Below are the code and all the weights of a small trained network. Each question names an input and a target symbol and asks about switching units off, where a switched-off unit gives its printed mean instead of its output.

import numpy as np


def w(rows, s, z=0):
    codes = np.array(rows[::2]) - 128.0
    scale = np.full(codes.shape[1], s)
    scale[-1] = z or s
    return codes * scale


def f(y):
    return y / 2 * (1 + np.tanh(0.7978845608 * (y + 0.044715 * y**3)))


def softmax(a):
    e = np.exp(a - a.max(-1, keepdims=True))
    return e / e.sum(-1, keepdims=True)


def log_softmax(a):
    a = a - a.max(-1, keepdims=True)
    return a - np.log(np.exp(a).sum(-1, keepdims=True))


def net(x, mask):
    ids = ['αβδεζηθξστφψ'.index(c) for c in x.split()]
    T = len(ids)
    res = E[ids] + P[:T]
    u = 0
    for l in range(2):
        r = res
        for j in range(2):
            rows = slice(2 * j, 2 * j + 2)
            q, k, v = (r @ M[l][rows].T for M in (Q, K, V))
            z = softmax(np.where(np.tri(T) > 0, q @ k.T / 2**0.5, -1e9)) @ v
            o = O[l][rows]
            res = res + np.where(mask[u + j], z, o[:, -1]) @ o[:, :-1]
        u += 2
        y = f(res @ A[l][:, :-1].T + A[l][:, -1])
        res = res + np.where(mask[u : u + 12], y, B[l][:, -1]) @ B[l][:, :-1]
        u += 12
    return log_softmax(res[-1] @ U[:, :-1].T + U[:, -1])


Q, K, V, O, A, B = {}, {}, {}, {}, {}, {}
E = w([
[184,121,119,198,132,78],'α',
[89,88,137,138,118,180],'β',
[202,132,161,91,114,120],'δ',
[153,112,152,59,2,148],'ε',
[40,114,115,134,128,176],'ζ',
[187,110,122,71,157,168],'η',
[134,128,199,194,88,99],'θ',
[160,105,65,160,167,145],'ξ',
[165,27,151,121,166,171],'σ',
[140,50,156,161,71,150],'τ',
[130,190,65,161,217,177],'φ',
[73,124,124,186,84,143],'ψ',
],0.023)
P = w([
[237,125,108,116,204,230],'0',
[2,116,88,120,163,168],'1',
[49,112,96,123,143,170],'2',
[74,123,96,128,125,171],'3',
[93,118,97,127,116,165],'4',
[86,153,90,129,103,181],'5',
[118,123,102,129,99,169],'6',
[103,155,85,128,88,185],'7',
[117,143,97,128,81,179],'8',
[130,137,101,135,81,171],'9',
[118,167,92,136,69,189],'10',
[139,141,101,136,75,176],'11',
[140,150,105,135,68,177],'12',
[135,173,113,148,70,170],'13',
],0.011)
Q[0] = w([
[57,165,28,78,122,189],'0.h0',
[61,145,117,112,76,20],'0.h0',
[114,78,85,73,207,124],'0.h1',
[133,85,64,184,64,254],'0.h1',
],0.0075)
K[0] = w([
[131,144,131,61,130,120],'0.h0',
[55,132,146,103,56,4],'0.h0',
[111,122,84,101,110,140],'0.h1',
[226,126,195,132,117,181],'0.h1',
],0.012)
V[0] = w([
[141,61,55,188,119,139],'0.h0',
[181,240,167,149,98,58],'0.h0',
[50,100,135,253,139,138],'0.h1',
[129,27,44,127,115,236],'0.h1',
],0.0067)
O[0] = w([
[128,246,69,163,113,185,189],'0.h0',
[207,110,163,103,165,104,71],'0.h0',
[104,122,119,125,137,161,3],'0.h1',
[82,151,95,116,157,104,218],'0.h1',
],0.013,0.0068)
A[0] = w([
[183,187,122,35,126,105,159],'0.n0',
[211,130,147,133,114,142,227],'0.n1',
[101,72,112,176,151,2,191],'0.n2',
[200,95,171,108,200,144,75],'0.n3',
[68,55,171,114,100,146,140],'0.n4',
[92,155,155,138,223,147,3],'0.n5',
[203,133,88,52,104,116,52],'0.n6',
[210,114,107,153,153,94,113],'0.n7',
[143,16,74,135,151,176,184],'0.n8',
[146,109,71,60,113,181,212],'0.n9',
[75,148,134,130,71,158,148],'0.n10',
[110,72,154,41,68,110,139],'0.n11',
],0.0096,0.0033)
B[0] = w([
[134,143,120,139,173,82,244],'0.n0',
[102,136,102,72,119,107,240],'0.n1',
[5,190,41,209,99,148,151],'0.n2',
[143,162,162,80,209,103,153],'0.n3',
[245,199,173,70,54,125,151],'0.n4',
[219,76,119,125,33,144,140],'0.n5',
[131,126,150,181,115,28,210],'0.n6',
[145,131,170,100,173,181,186],'0.n7',
[3,193,128,172,144,206,168],'0.n8',
[81,225,136,184,192,176,254],'0.n9',
[155,84,116,164,195,96,226],'0.n10',
[88,177,115,206,83,88,171],'0.n11',
],0.0069,0.0061)
Q[1] = w([
[144,247,204,123,160,138],'1.h0',
[169,128,94,107,207,138],'1.h0',
[139,215,42,154,181,135],'1.h1',
[173,229,150,210,255,122],'1.h1',
],0.0083)
K[1] = w([
[164,124,89,167,97,203],'1.h0',
[97,85,39,219,74,224],'1.h0',
[147,154,165,254,237,122],'1.h1',
[181,121,205,129,158,147],'1.h1',
],0.008)
V[1] = w([
[129,93,197,127,192,13],'1.h0',
[130,75,146,112,125,252],'1.h0',
[67,219,39,254,64,131],'1.h1',
[34,44,47,193,124,94],'1.h1',
],0.0062)
O[1] = w([
[114,194,185,123,158,61,83],'1.h0',
[114,49,227,104,144,168,100],'1.h0',
[79,135,1,78,67,142,78],'1.h1',
[123,238,167,147,144,120,4],'1.h1',
],0.008,0.015)
A[1] = w([
[114,196,176,92,110,29,116],'1.n0',
[172,126,97,104,138,175,253],'1.n1',
[123,135,66,119,93,158,104],'1.n2',
[105,81,120,162,195,119,100],'1.n3',
[89,154,184,195,38,134,237],'1.n4',
[95,190,57,27,53,127,156],'1.n5',
[115,159,166,22,193,66,153],'1.n6',
[117,172,65,61,135,117,222],'1.n7',
[84,170,59,87,154,116,35],'1.n8',
[170,118,180,71,61,138,165],'1.n9',
[150,142,132,25,200,190,206],'1.n10',
[127,114,57,255,139,64,225],'1.n11',
],0.0097,0.0039)
B[1] = w([
[198,85,155,142,131,174,172],'1.n0',
[125,60,140,87,120,57,176],'1.n1',
[171,116,149,107,153,101,210],'1.n2',
[184,254,120,111,170,170,172],'1.n3',
[119,116,197,72,147,133,151],'1.n4',
[151,80,136,141,178,153,252],'1.n5',
[69,85,122,129,99,152,157],'1.n6',
[106,128,195,170,215,125,205],'1.n7',
[120,159,94,189,119,145,201],'1.n8',
[187,183,78,139,26,143,135],'1.n9',
[101,126,195,54,122,132,150],'1.n10',
[114,147,167,34,138,124,216],'1.n11',
],0.0085,0.026)
U = w([
[125,93,106,113,120,129,200],'α',
[180,169,41,125,110,198,13],'β',
[159,130,149,164,111,143,53],'δ',
[213,64,45,146,116,102,94],'ε',
[59,125,100,82,119,45,188],'ζ',
[85,78,120,214,95,114,116],'η',
[86,83,127,17,50,139,255],'θ',
[147,138,68,98,149,35,92],'ξ',
[118,2,122,143,111,65,130],'σ',
[87,75,126,185,88,150,119],'τ',
[120,78,137,170,38,238,77],'φ',
[75,94,146,59,145,149,141],'ψ',
],0.0074,0.0046)

Each question gives the input, a string of symbols that net reads in full, and the target symbol t.
The units are the heads (2 rows each of Q, K, V and O) and the neurons (one row each of A and B). Each row of codes is followed by its name. A weight is (code - 128) times the scale printed after its matrix; where a second scale follows, it is the last column's (O, A, B and U).
mask holds one flag per unit, layer by layer, with each layer's heads first. A switched-off unit (its flag False) gives its mean, the last column of its rows in O or B, instead of its output. The means were averaged over made-up inputs and are rounded, as every weight is.
A unit's drop is (log p(t) with every unit on - log p(t) with that unit switched off) / (log p(t) with every unit on - log p(t) with every unit switched off).
The circuit of an input: a set's keep is (log p(t) with only the set's units on - log p(t) with every unit switched off) / (log p(t) with every unit on - log p(t) with every unit switched off). Starting from the 12 units with the biggest drops (on a tie, the unit counted first), units are removed one at a time, each time the one whose removal leaves the highest keep (on an exact tie, the one counted first), for as long as the keep stays at least 0.8.
units of the circuit, in order: the units of the circuit, biggest drop first
top k neurons: the k neurons with the biggest drops, biggest first
k most important neurons of layer l: the k neurons of layer l with the biggest drops, biggest first
input δ β δ δ ε θ δ α η β η θ φ φ, target δ: 3 most important neurons of layer 0	0.n3, 0.n7, 0.n1
input α δ ξ α δ δ, target θ: units of the circuit, in order	1.n5, 1.n7, 1.n8
input δ δ ψ ξ ξ δ σ δ α ξ, target δ: top 3 neurons	1.n3, 0.n3, 0.n7
input α δ α ζ δ β δ φ η, target θ: units of the circuit, in order	1.n7, 1.n5, 1.n10
input η α σ ψ, target ζ: units of the circuit, in order	0.h1, 1.n0, 1.n5
input β δ α, target ψ: units of the circuit, in order	1.n11
input δ ε α α α ζ ε δ θ α ξ α σ, target δ: 3 most important neurons of layer 0	0.n8, 0.n3, 0.n7
input φ δ δ α η η α δ α θ θ ε α η, target σ: 2 most important neurons of layer 0	0.n5, 0.n1
input δ δ δ ζ η α ξ, target δ: units of the circuit, in order	1.h1, 0.h0, 1.n3, 0.n3
input ε η δ β α α, target ξ: units of the circuit, in order	1.h1, 0.h1, 1.h0
input δ α σ β δ τ ψ θ α, target δ: units of the circuit, in order	1.h1, 0.h0, 0.n3, 1.n3
input α α α δ ξ φ δ, target θ: units of the circuit, in order	1.n5, 1.n7
input δ δ φ, target δ: units of the circuit, in order	1.h1, 0.h0, 1.n3, 0.n3
input η δ α, target ζ: 2 most important neurons of layer 1	1.n11, 1.n0
input δ δ β β η φ η α α ξ η, target δ: 3 most important neurons of layer 1	1.n3, 1.n11, 1.n1
input α ζ φ α δ η, target θ: top 3 neurons	1.n7, 1.n5, 1.n10
input σ ε δ α φ α φ δ δ, target ε: top 2 neurons	1.n5, 1.n2
input α ξ σ, target φ: 3 most important neurons of layer 1	1.n11, 1.n7, 1.n4
input δ α β β δ ε δ φ δ δ β β β τ, target δ: 2 most important neurons of layer 1	1.n0, 1.n1
input ε φ α, target ξ: 3 most important neurons of layer 1	1.n11, 1.n2, 1.n8
input φ θ ξ δ, target σ: top 2 neurons	1.n3, 1.n1
input τ ξ β ξ φ ζ δ φ φ θ, target ψ: units of the circuit, in order	1.n4
input δ α ξ β ε η θ β, target δ: top neuron	1.n0
input δ δ δ δ, target δ: top 4 neurons	0.n3, 1.n3, 1.n1, 0.n7
